Below is a small trained network, with its code and all its weights. Each question gives an input and a target symbol and asks what happens when units are switched off, that is, made to give their printed mean instead of their output.

import numpy as np


def w(rows, s, z=0):
    codes = np.array(rows[::2]) - 128.0
    scale = np.full(codes.shape[1], s)
    scale[-1] = z or s
    return codes * scale


def f(y):
    return y / 2 * (1 + np.tanh(0.7978845608 * (y + 0.044715 * y**3)))


def softmax(a):
    e = np.exp(a - a.max(-1, keepdims=True))
    return e / e.sum(-1, keepdims=True)


def log_softmax(a):
    a = a - a.max(-1, keepdims=True)
    return a - np.log(np.exp(a).sum(-1, keepdims=True))


def net(x, mask):
    ids = ['ΘΠΨβεζηλμξτω'.index(c) for c in x.split()]
    T = len(ids)
    res = E[ids] + P[:T]
    u = 0
    for l in range(2):
        r = res
        for j in range(2):
            rows = slice(2 * j, 2 * j + 2)
            q, k, v = (r @ M[l][rows].T for M in (Q, K, V))
            z = softmax(np.where(np.tri(T) > 0, q @ k.T / 2**0.5, -1e9)) @ v
            o = O[l][rows]
            res = res + np.where(mask[u + j], z, o[:, -1]) @ o[:, :-1]
        u += 2
        y = f(res @ A[l][:, :-1].T + A[l][:, -1])
        res = res + np.where(mask[u : u + 12], y, B[l][:, -1]) @ B[l][:, :-1]
        u += 12
    return log_softmax(res[-1] @ U[:, :-1].T + U[:, -1])


Q, K, V, O, A, B = {}, {}, {}, {}, {}, {}
E = w([
[79,106,154,107,167,35],'Θ',
[118,195,138,112,90,127],'Π',
[81,179,144,86,26,170],'Ψ',
[171,167,27,106,60,178],'β',
[93,231,189,144,112,164],'ε',
[38,97,97,104,203,148],'ζ',
[83,151,154,72,103,210],'η',
[127,136,131,168,11,49],'λ',
[191,123,255,151,150,193],'μ',
[159,56,35,53,136,125],'ξ',
[150,160,158,94,99,164],'τ',
[122,164,169,97,113,128],'ω',
],0.013)
P = w([
[152,214,204,2,86,189],'0',
[111,208,152,33,99,176],'1',
[87,196,132,44,101,174],'2',
[69,171,114,59,98,182],'3',
[60,167,91,60,93,177],'4',
[46,148,75,62,89,187],'5',
[34,145,59,69,86,183],'6',
[34,137,42,74,85,177],'7',
[21,130,34,77,89,175],'8',
[23,91,43,84,69,180],'9',
[23,100,20,111,76,183],'10',
],0.0044)
Q[0] = w([
[169,61,45,129,79,217],'0.h0',
[247,49,154,166,114,70],'0.h0',
[45,221,81,1,39,236],'0.h1',
[205,95,105,194,165,65],'0.h1',
],0.0078)
K[0] = w([
[184,79,90,48,118,157],'0.h0',
[158,173,232,131,68,226],'0.h0',
[116,24,2,178,137,90],'0.h1',
[108,156,175,83,97,224],'0.h1',
],0.0077)
V[0] = w([
[173,25,104,84,176,64],'0.h0',
[107,71,22,137,242,69],'0.h0',
[191,206,8,115,88,204],'0.h1',
[253,59,27,228,172,124],'0.h1',
],0.0059)
O[0] = w([
[157,61,163,71,119,121,57],'0.h0',
[123,28,204,165,82,176,48],'0.h0',
[161,121,79,202,134,147,254],'0.h1',
[254,95,170,145,74,137,29],'0.h1',
],0.0086,0.0055)
A[0] = w([
[203,88,78,133,212,164,99],'0.n0',
[232,152,96,194,106,76,43],'0.n1',
[123,142,74,50,62,199,238],'0.n2',
[94,62,46,115,197,69,99],'0.n3',
[169,131,104,251,234,199,130],'0.n4',
[65,175,156,53,176,176,149],'0.n5',
[144,189,228,232,73,148,161],'0.n6',
[118,100,169,240,176,153,57],'0.n7',
[5,164,196,114,198,167,187],'0.n8',
[168,28,75,116,59,72,252],'0.n9',
[92,124,169,220,67,62,120],'0.n10',
[50,14,170,186,254,180,170],'0.n11',
],0.0073,0.0041)
B[0] = w([
[32,119,102,126,84,86,130],'0.n0',
[64,125,224,139,104,114,130],'0.n1',
[124,110,28,94,162,143,242],'0.n2',
[154,19,84,117,154,114,137],'0.n3',
[143,117,216,74,71,182,150],'0.n4',
[83,75,135,231,137,178,225],'0.n5',
[188,69,74,104,52,106,154],'0.n6',
[119,91,129,60,141,181,119],'0.n7',
[65,87,152,210,58,137,253],'0.n8',
[121,123,47,131,164,93,152],'0.n9',
[87,93,43,70,71,78,125],'0.n10',
[80,146,104,33,2,189,137],'0.n11',
],0.0075,0.011)
Q[1] = w([
[21,8,137,206,104,245],'1.h0',
[165,35,189,90,185,124],'1.h0',
[251,177,181,13,167,77],'1.h1',
[131,58,216,43,195,2],'1.h1',
],0.0068)
K[1] = w([
[126,9,68,79,190,120],'1.h0',
[140,122,205,222,149,92],'1.h0',
[153,250,178,185,142,213],'1.h1',
[91,202,253,235,75,145],'1.h1',
],0.0058)
V[1] = w([
[113,138,161,160,110,165],'1.h0',
[123,64,167,106,27,149],'1.h0',
[154,128,139,169,194,254],'1.h1',
[111,46,155,185,153,88],'1.h1',
],0.0095)
O[1] = w([
[126,121,176,89,123,36,140],'1.h0',
[118,32,95,160,71,36,5],'1.h0',
[138,88,133,253,229,247,115],'1.h1',
[84,126,209,74,222,163,22],'1.h1',
],0.0059,0.0026)
A[1] = w([
[82,115,189,120,56,144,69],'1.n0',
[55,119,71,61,99,55,60],'1.n1',
[119,139,101,120,177,58,118],'1.n2',
[190,107,99,200,156,212,195],'1.n3',
[113,208,117,165,138,85,132],'1.n4',
[162,138,103,122,191,119,73],'1.n5',
[136,185,187,167,142,134,93],'1.n6',
[106,66,183,197,159,142,21],'1.n7',
[150,123,84,116,231,106,172],'1.n8',
[116,155,70,40,105,112,154],'1.n9',
[139,111,78,2,103,183,200],'1.n10',
[84,139,198,158,222,96,253],'1.n11',
],0.0079,0.0056)
B[1] = w([
[198,255,133,106,134,149,167],'1.n0',
[206,213,145,121,69,215,203],'1.n1',
[155,135,203,88,134,172,133],'1.n2',
[217,54,136,91,170,228,245],'1.n3',
[157,147,67,172,208,79,187],'1.n4',
[145,203,206,138,85,172,124],'1.n5',
[182,207,168,177,150,41,149],'1.n6',
[214,27,147,189,23,106,177],'1.n7',
[176,177,225,46,115,109,145],'1.n8',
[173,121,207,155,135,97,204],'1.n9',
[91,77,216,214,129,33,227],'1.n10',
[85,98,223,7,131,70,201],'1.n11',
],0.006,0.012)
U = w([
[42,158,161,44,91,149,112],'Θ',
[111,167,106,100,178,120,183],'Π',
[19,138,32,93,144,130,95],'Ψ',
[197,134,61,172,121,199,115],'β',
[122,160,162,253,148,96,3],'ε',
[78,76,87,177,63,82,89],'ζ',
[100,59,127,99,152,188,47],'η',
[112,230,112,132,86,101,125],'λ',
[215,156,230,87,154,163,150],'μ',
[174,106,143,105,121,131,198],'ξ',
[151,203,155,64,180,219,91],'τ',
[103,132,131,95,179,107,213],'ω',
],0.0069,0.005)

Each question gives the input, a string of symbols that net reads in full, and the target symbol t.
The units are the heads (2 rows each of Q, K, V and O) and the neurons (one row each of A and B). Each row of codes is followed by its name. A weight is (code - 128) times the scale printed after its matrix; where a second scale follows, it is the last column's (O, A, B and U).
mask holds one flag per unit, layer by layer, with each layer's heads first. A switched-off unit (its flag False) gives its mean, the last column of its rows in O or B, instead of its output. The means were averaged over made-up inputs and are rounded, as every weight is.
A unit's drop is (log p(t) with every unit on - log p(t) with that unit switched off) / (log p(t) with every unit on - log p(t) with every unit switched off).
The circuit of an input: a set's keep is (log p(t) with only the set's units on - log p(t) with every unit switched off) / (log p(t) with every unit on - log p(t) with every unit switched off). Starting from the 12 units with the biggest drops (on a tie, the unit counted first), units are removed one at a time, each time the one whose removal leaves the highest keep (on an exact tie, the one counted first), for as long as the keep stays at least 0.8.
units of the circuit, in order: the units of the circuit, biggest drop first
unit that matters most: the unit with the biggest drop
k most important neurons: the k neurons with the biggest drops, biggest first
k most important neurons of layer l: the k neurons of layer l with the biggest drops, biggest first
heads that matter: for each layer, one digit per head in row order, 1 if its drop is at least 0.15 and else 0, layers parted by /
input τ Θ ε ε ξ η ζ, target Θ: 3 most important neurons of layer 0	[0.n11 0.n5 0.n0]
input ζ β Π Ψ Π β ε τ ω, target β: unit that matters most	1.h1
input ξ Ψ λ, target λ: 3 most important neurons	[0.n5 1.n3 1.n1]
input μ ε β β ε τ, target β: units of the circuit, in order	[1.h1 1.n11 0.n8]
input ε Π η μ Ψ ε ε Ψ μ η ε, target ε: units of the circuit, in order	[0.n8 0.h1 0.n5 1.h1]
input ε Ψ η ε ε ζ ω, target ζ: units of the circuit, in order	[1.h0 0.n11 0.h0]
input ε Θ Π ε, target Θ: units of the circuit, in order	[1.h1 0.h1 0.n8]
input μ η λ ε η ζ ε ε, target ζ: units of the circuit, in order	[1.h0 0.h0 0.n11]
input Ψ ε ξ, target μ: 3 most important neurons	[0.n8 0.n5 1.n8]
input Ψ Ψ τ, target τ: units of the circuit, in order	[0.h0 1.h0 0.h1]
input Θ ε τ, target Θ: heads that matter	01 / 01
input μ η η ω ε Θ ε ε λ η, target λ: 2 most important neurons	[0.n10 0.n8]
input ε β ε η Ψ Ψ ε Π ζ, target ζ: units of the circuit, in order	[0.n11 1.h0 0.h0]
input μ ε μ ω β ζ ε, target ζ: heads that matter	11 / 10
input ε β Ψ η Ψ ε η Π, target β: units of the circuit, in order	[1.h1 1.n11 1.n10]
input η λ ζ η, target ζ: 3 most important neurons	[0.n3 0.n11 1.n3]
input τ Π Θ τ β η λ, target λ: units of the circuit, in order	[0.n10 1.h1 1.n1 0.n5]
input ε ξ Ψ β ε ζ, target Θ: units of the circuit, in order	[0.n11 0.h0]
input Ψ ω ε, target ε: 4 most important neurons	[0.n8 0.n5 1.n6 1.n7]
input ζ ε ε η τ Ψ, target ζ: 2 most important neurons	[0.n11 0.n5]
input ε η ζ τ, target ζ: 3 most important neurons of layer 0	[0.n11 0.n5 0.n8]
input λ β ε Ψ ε ζ ε μ, target ζ: 3 most important neurons	[0.n11 0.n3 0.n8]
input Ψ ζ Ψ Ψ τ, target ζ: unit that matters most	1.h0
input η Ψ μ λ Ψ ε λ ε ζ, target ζ: units of the circuit, in order	[1.h0 0.h0 0.n11]
